Below are the code and all the weights of a small trained network. Each question names an input and a class and asks about switching units off, where a switched-off unit gives its printed mean instead of its output.

import numpy as np


def w(rows, s, z=0):
    codes = np.array(rows[::2]) - 128.0
    scale = np.full(codes.shape[1], s)
    scale[-1] = z or s
    return codes * scale


def f(y):
    return np.maximum(y, 0)


def log_softmax(a):
    a = a - a.max(-1, keepdims=True)
    return a - np.log(np.exp(a).sum(-1, keepdims=True))


def net(x, mask):
    res = np.array(x, float).reshape(1, 2) / 4 @ E
    y = f(res @ A[0][:, :-1].T + A[0][:, -1])
    res = res + np.where(mask, y, B[0][:, -1]) @ B[0][:, :-1]
    return log_softmax(res[-1] @ U[:, :-1].T + U[:, -1])


A, B = {}, {}
E = w([
[126,135,8,140,171,136,94,83],'x0',
[63,86,96,185,119,210,45,143],'x1',
],0.015)
A[0] = w([
[102,64,136,178,137,175,123,152,2],'neuron 1',
[76,137,147,105,98,147,71,74,46],'neuron 2',
[254,139,121,65,126,110,96,133,12],'neuron 3',
[54,60,123,217,169,183,101,214,228],'neuron 4',
[148,122,52,161,234,135,56,31,141],'neuron 5',
[192,151,105,169,124,30,133,177,8],'neuron 6',
[68,119,134,180,159,169,111,172,10],'neuron 7',
[128,119,185,139,117,109,120,245,91],'neuron 8',
[182,155,144,101,221,73,136,118,82],'neuron 9',
[153,137,151,107,142,79,152,112,35],'neuron 10',
[105,81,211,112,46,160,112,240,60],'neuron 11',
],0.0088,0.0055)
B[0] = w([
[106,136,130,153,27,192,200,125,166],'neuron 1',
[100,64,14,139,45,143,152,47,148],'neuron 2',
[132,72,127,119,70,189,170,104,156],'neuron 3',
[164,74,189,210,163,187,186,104,254],'neuron 4',
[145,151,140,1,127,197,74,182,228],'neuron 5',
[176,129,38,115,52,179,175,107,151],'neuron 6',
[151,153,61,136,52,171,199,76,170],'neuron 7',
[99,189,117,54,132,180,116,215,192],'neuron 8',
[190,74,122,98,123,152,135,119,178],'neuron 9',
[149,98,100,188,88,164,199,106,158],'neuron 10',
[86,126,131,70,109,214,86,205,229],'neuron 11',
],0.0092,0.014)
U = w([
[131,110,94,179,65,151,203,72,60],'0',
[82,185,102,54,140,159,65,207,47],'1',
[133,132,197,139,242,126,113,132,251],'2',
[1,174,113,222,192,19,54,50,61],'3',
],0.0099,0.012)

Each question gives the input, the list of numbers given to net, and the class t.
The units are the neurons (one row each of A and B). Each row of codes is followed by its name. A weight is (code - 128) times the scale printed after its matrix; where a second scale follows, it is the last column's (A, B and U).
mask holds one flag per neuron, in row order. A switched-off neuron (its flag False) gives its mean, the last column of its row in B, instead of its output. The means were averaged over made-up inputs and are rounded, as every weight is.
A unit's drop is (log p(t) with every unit on - log p(t) with that unit switched off) / (log p(t) with every unit on - log p(t) with every unit switched off).
The circuit of an input: a set's keep is (log p(t) with only the set's units on - log p(t) with every unit switched off) / (log p(t) with every unit on - log p(t) with every unit switched off). Starting from all 11 units, units are removed one at a time, each time the one whose removal leaves the highest keep (on an exact tie, the one counted first), for as long as the keep stays at least 0.8.
circuit, biggest first: the units of the circuit, biggest drop first
top k neurons: the k neurons with the biggest drops, biggest first
drop of u: that unit's drop, to one decimal
input [3,6], class 0: circuit, biggest first : neuron 4
input [-6,-7], class 0: top 2 neurons : neuron 10; neuron 5
input [-2,-2], class 2: circuit, biggest first : neuron 11; neuron 7; neuron 1
input [5,5], class 0: top 2 neurons : neuron 4; neuron 11
input [6,6], class 0: top 3 neurons : neuron 4; neuron 11; neuron 7
input [1,-1], class 2: circuit, biggest first : neuron 11; neuron 7; neuron 1
input [-7,-6], class 1: top 3 neurons : neuron 8; neuron 4; neuron 11
input [-8,-7], class 1: top 3 neurons : neuron 8; neuron 4; neuron 11
input [3,1], class 2: top 2 neurons : neuron 11; neuron 8
input [-6,-4], class 1: top 2 neurons : neuron 4; neuron 8
input [8,-6], class 1: top 2 neurons : neuron 5; neuron 4
input [-1,-2], class 2: drop of neuron 7 : 0.3
input [-8,8], class 0: drop of neuron 2 : 0.4
input [-7,-7], class 0: top neuron : neuron 10
input [-2,0], class 2: drop of neuron 11 : 0.2
input [6,8], class 0: drop of neuron 4 : 1.3
